Small tables with named rows and columns. After each table, cells are looked up by row and column.

piraf =
         siper    rof    nul  foradem   vobe  tupor
fatavim   -717  -7147  -4151     2612  -5084   8192
nepa     -1562  -7767  -4660     3223  -5503   9410
bemige   -1785  -4851  -3924     1853  -3630   5531
ripebem  -2515  -4165  -2390     -158  -3529   2734
katu     -1726  -3433  -3207      -13  -2500   2420
pibone   -1911  -6723  -4746     3075  -4289   8315
fevuzov  -1230  -8743  -4780     3001  -5059   9947

What is the foradem of fevuzov in piraf? 3001
What is the rof of ripebem in piraf? -4165
What is the nul of fatavim in piraf? -4151
What is the nul of bemige in piraf? -3924
What is the siper of pibone in piraf? -1911
What is the vobe of pibone in piraf? -4289
What is the nul of pibone in piraf? -4746
Row with the largest tupor: fevuzov

Table nevav
fields: zuk, vor, fov, luta
babedo: [0.8, 0.6, 0.9, 0.6]
von: [0.7, 0.6, 0.6, 0.6]
fisir: [0.8, 0.6, 0.1, 1.0]
sep: [0.9, 0.5, 0.8, 0.9]

What is the fov of fisir in nevav?
0.1
What is the zuk of babedo in nevav?
0.8
What is the luta of fisir in nevav?
1.0
What is the vor of von in nevav?
0.6
What is the luta of sep in nevav?
0.9
What is the zuk of von in nevav?
0.7
What is the fov of von in nevav?
0.6
What is the luta of babedo in nevav?
0.6
Row with the largest zuk: sep

natime =
cols = budufo, mizu, kubad, lapur
nena: [3712, 3733, 3178, 7246]
kod: [3992, 3758, 3521, 7347]
kul: [1810, 2824, 2707, 4707]
tama: [5104, 3119, 4429, 8004]
lig: [3740, 5022, 3218, 4370]
maf: [3721, 5094, 3251, 4863]
tati: [1254, 3676, 2407, 3344]
nuziz: [1962, 2965, 2559, 4101]
vug: [3199, 5053, 3421, 4341]

kul, mizu => 2824
tama, lapur => 8004
vug, lapur => 4341
nena, lapur => 7246
vug, mizu => 5053
lig, budufo => 3740
kul, lapur => 4707
tati, kubad => 2407
kul, budufo => 1810
kod, lapur => 7347
lig, kubad => 3218
tati, budufo => 1254
lig, lapur => 4370
tama, kubad => 4429
nuziz, budufo => 1962
Which row has the largest lapur? tama

gaz:
columns: rig, gonaviz, tunefa, sudu, sedo, bur, giv
tagiz: [197, 222, 170, 162, 214, 140, 165]
vosupip: [165, 185, 164, 104, 188, 93, 201]
bomope: [66, 186, 198, 198, 19, 146, 69]

vosupip, rig: 165
tagiz, sudu: 162
bomope, rig: 66
bomope, gonaviz: 186
bomope, sedo: 19
bomope, tunefa: 198
tagiz, giv: 165
tagiz, rig: 197
bomope, bur: 146
tagiz, sedo: 214
tagiz, tunefa: 170
tagiz, bur: 140
vosupip, giv: 201
vosupip, tunefa: 164
bomope, giv: 69
vosupip, sudu: 104
vosupip, sedo: 188
vosupip, bur: 93
vosupip, gonaviz: 185
bomope, sudu: 198
Which row has the largest rig? tagiz

bituvar =
|  | medaz | nik | saz |
|---|---|---|---|
| sak | 45 | 30 | 46 |
| sodugi | 74 | 74 | 64 |
| gogiseg | 88 | 68 | 77 |
| lazuri | 32 | 68 | 39 |
| goz | 54 | 38 | 33 |
| gilasat | 51 | 43 | 41 |
| vabob | 84 | 60 | 75 |
| favisog | 57 | 93 | 49 |
| tos | 42 | 34 | 51 |
| papu | 67 | 37 | 8 |
| dagu | 65 | 42 | 15 |

What is the nik of tos in bituvar?
34
What is the nik of goz in bituvar?
38
What is the medaz of goz in bituvar?
54
What is the saz of sak in bituvar?
46
What is the nik of sak in bituvar?
30
What is the nik of sodugi in bituvar?
74
What is the saz of dagu in bituvar?
15
What is the medaz of papu in bituvar?
67
What is the nik of gilasat in bituvar?
43
What is the nik of dagu in bituvar?
42
What is the saz of tos in bituvar?
51
What is the medaz of tos in bituvar?
42
What is the medaz of gilasat in bituvar?
51
What is the saz of sodugi in bituvar?
64
What is the saz of gilasat in bituvar?
41
What is the medaz of sodugi in bituvar?
74

terabu.csv
,pupigak,seb,vitod,sis,gidemo,puz,tez
mis,29380,31253,24191,14450,23347,52488,-47272
geso,21580,30901,44175,23546,46839,-30375,76708
dos,27907,30488,41821,16935,21296,39716,65422
zalu,25252,26507,25303,13405,27569,9566,-51564
gupumed,26635,45975,46033,30136,57332,25490,70606
gir,22572,17503,36821,13065,19024,-21987,60401
pob,27416,44070,43378,31149,55745,28068,91231
kevom,20155,18187,28018,16032,34673,-52355,11705

What is the seb of dos in terabu? 30488
What is the tez of gir in terabu? 60401
What is the sis of geso in terabu? 23546
What is the gidemo of geso in terabu? 46839
What is the pupigak of gupumed in terabu? 26635
What is the puz of zalu in terabu? 9566
What is the pupigak of gir in terabu? 22572
What is the pupigak of mis in terabu? 29380
What is the puz of geso in terabu? -30375
What is the seb of pob in terabu? 44070
What is the puz of gupumed in terabu? 25490
What is the seb of mis in terabu? 31253
Row with the largest puz: mis

